[[-14.6   1.6 -10.3  34.2  57.3  56.3  53.1  -8.6  51.1  32.6  49.0  -9.0
   50.6]
 [ -6.3 -15.3 -13.1  14.6  21.9  22.0  20.5  23.4  19.6  16.8  19.4 -14.6
   19.9]
 [ 19.3  -5.7   9.3 -13.0 -32.0 -31.8 -28.9  37.9 -10.3  -7.7 -29.0   6.3
  -29.1]
 [-14.8  14.1  -6.6  39.2  65.1  63.7  60.1 -21.9  63.9  36.4  55.2  -3.2
   56.9]
 [-15.7   7.5 -11.5  35.8  61.2  60.4  56.9 -14.0  58.7  34.1  53.0  -8.3
   54.0]
 [-19.0 -15.2 -20.3  34.0  49.5  49.4  43.8  11.8  37.7  33.7  41.7 -21.7
   43.4]
 [  7.6  11.0   6.5   6.3  13.2  12.3  14.8   2.4  28.0   7.9  11.8   8.2
   11.8]
 [ 11.6   3.7   6.4  -1.8  -1.9  -1.9   1.0  14.6  14.6   1.4  -0.7   6.7
   -1.3]
 [ 20.7  42.9  31.0   3.3  18.5  16.3  23.3 -34.0  46.3   2.7  16.6  36.5
   16.6]
 [ -4.0 -11.6 -12.1  11.1  17.5  18.7  17.5  21.4  21.0  14.0  17.0 -12.3
   16.2]
 [ 10.5  18.5  14.0   6.2  21.5  20.2  24.9 -12.5  35.2   6.8  20.1  16.7
   20.2]
 [ 14.4  36.7  24.4  10.0  25.5  23.6  28.3 -30.7  48.2   9.0  22.1  29.1
   22.4]
 [ -7.9 -50.3 -27.2   6.2 -12.7 -10.9 -16.2  73.6 -20.6  12.0 -13.1 -35.7
  -12.1]
 [ 12.8  18.0  15.3   5.1   8.6   7.4  10.4  -3.8  27.9   6.2   6.5  16.8
    7.0]]
The entry just right of 19.4 is -14.6
What is the entry just right of -14.0?
Answer: 58.7
The entry just right of -14.8 -> 14.1
The entry just left of 23.4 is 20.5
The entry just left of the largest entry is -16.2
What is the entry just right of the largest entry?
Answer: -20.6
The entry just left of the smallest entry -> -7.9
What is the entry just right of 48.2?
Answer: 9.0
What is the entry just left of 50.6?
Answer: -9.0
The maximum is 73.6
What is the smallest entry?
Answer: -50.3
The entry just left of -8.3 -> 53.0
The entry just right of 6.8 -> 20.1
What is the entry just right of 33.7?
Answer: 41.7

m =
array([[ -83.534,   24.776,   73.767,   71.573,   62.784,  -63.188,
          51.660,   21.019,   54.820,  -82.274,   58.918],
       [-138.663,  -77.285, -166.314, -158.476, -172.355,  206.101,
        -182.512,  -54.739, -155.209, -166.331, -155.469],
       [-172.157,   76.732,  112.735,  114.142,   81.803,   28.291,
          27.152,   73.966,   82.786, -184.265,   90.428],
       [-159.443,   62.632,  111.476,  112.692,   87.055,    7.675,
          36.056,   60.412,   86.561, -166.942,   92.010]])
The entry just right of 81.803: 28.291
The entry just left of 81.803 is 114.142
The entry just left of the largest entry: -172.355
Which number is the entry just right of 62.784? -63.188
The entry just right of 82.786 -> -184.265
The entry just right of -63.188: 51.660
The entry just right of 60.412 is 86.561
The entry just left of 82.786 -> 73.966
The entry just right of the largest entry -> -182.512
The entry just right of 114.142: 81.803
The maximum is 206.101
Which number is the first entry in reading order? -83.534
The entry just left of 62.784: 71.573
Which number is the entry just left of 86.561? 60.412
Which number is the entry just left of 54.820? 21.019
Which number is the third largest entry? 112.735
The entry just left of 62.632: -159.443
The entry just left of 60.412 is 36.056

Questions about the grid below. Counting starts at 0.
1) Report the entry in the top-left corner.
2) Report the entry in row 2 and column 0.
3) Report the entry directly above -22.0.
4) Report the entry at row 1, column 2.
5) Report the bottom-left entry.
6) Report the entry in row 0 and column 1.
7) Report the entry in row 0 and column 2.
8) Report the entry in row 1 and column 0.
28.5	-18.2	24.4	-10.6	-12.4	4.6	11.1	-13.5	7.4	-11.0	-6.2	-4.9	1.0	-0.2
12.0	-26.4	10.0	7.3	-11.2	-8.6	19.2	-25.4	7.6	-8.9	-3.9	-7.6	5.1	3.8
8.7	35.5	15.5	-10.2	-8.1	-6.3	20.2	48.4	7.0	-14.8	-26.4	-21.4	-14.0	10.7
2.5	-25.6	-4.0	-0.2	-7.6	0.9	-33.3	-32.1	-2.6	-8.2	-17.8	-5.9	-11.6	-5.3
17.9	-0.7	22.2	-6.4	-10.2	-4.2	-6.4	-34.1	9.1	2.1	-1.3	-2.8	-7.9	3.7
9.8	-12.5	11.0	16.1	-6.3	-10.9	9.0	-17.6	13.3	-19.0	-28.2	-14.9	4.5	10.5
16.2	-14.0	16.4	3.2	-7.2	5.5	-4.3	-46.3	18.7	18.5	21.9	-5.0	27.1	15.0
-23.9	20.0	-27.4	-4.2	20.7	22.7	23.0	5.8	-15.2	15.4	60.5	34.6	13.7	-20.7
-14.2	24.3	-17.9	41.1	-3.0	-22.0	12.6	-65.8	23.8	-8.6	10.5	6.0	6.9	-3.2
-7.2	36.4	-1.2	20.7	4.9	-22.7	-9.2	-9.1	4.5	-0.7	-11.9	10.4	-23.6	-0.8
22.4	-26.9	28.9	1.5	-8.1	-8.8	13.5	-22.5	8.6	-9.6	-18.8	-9.3	2.9	10.8
-1.4	-8.4	-4.9	-2.6	2.0	6.7	6.2	-11.2	-6.6	11.3	28.4	13.7	2.5	-7.0
-11.5	15.0	25.0	-14.6	31.5	11.4	7.4	35.5	-21.1	4.1	-16.2	3.1	-9.5	20.3
-7.7	14.4	-27.9	19.3	-7.2	-5.9	-0.4	-24.1	9.9	13.9	39.3	16.0	8.1	-14.5
-11.6	9.2	11.1	-15.5	30.5	21.4	21.8	38.2	-24.3	-12.7	-9.2	11.5	-6.4	1.8
5.0	9.5	1.5	-3.1	-6.8	5.8	-3.9	-13.2	11.6	8.7	14.5	-5.8	11.8	4.4
1) 28.5
2) 8.7
3) 22.7
4) 10.0
5) 5.0
6) -18.2
7) 24.4
8) 12.0

  5.5   22.8   51.0  -65.5   16.8  -79.3   -1.5  -50.5   18.9
 33.9   24.7  -22.6  -83.3  -48.5  -30.0   21.5  -40.5   51.2
Report the 5th-last entry, reading row by row.
Answer: -48.5
The entry directly above the largest entry is 18.9
The entry directly above the smallest entry: -65.5
Report the entry just left of 21.5.
Answer: -30.0
Report the largest entry in the first column.
Answer: 33.9
Report the smallest entry in the first row.
Answer: -79.3
The largest entry in the last column is 51.2
Report the bottom entry of the column that holds the smallest entry.
Answer: -83.3
Report the 5th entry, reading row by row.
Answer: 16.8
Report the entry in the top-left corner.
Answer: 5.5
The entry directly above -40.5 is -50.5
The entry directly below 22.8: 24.7
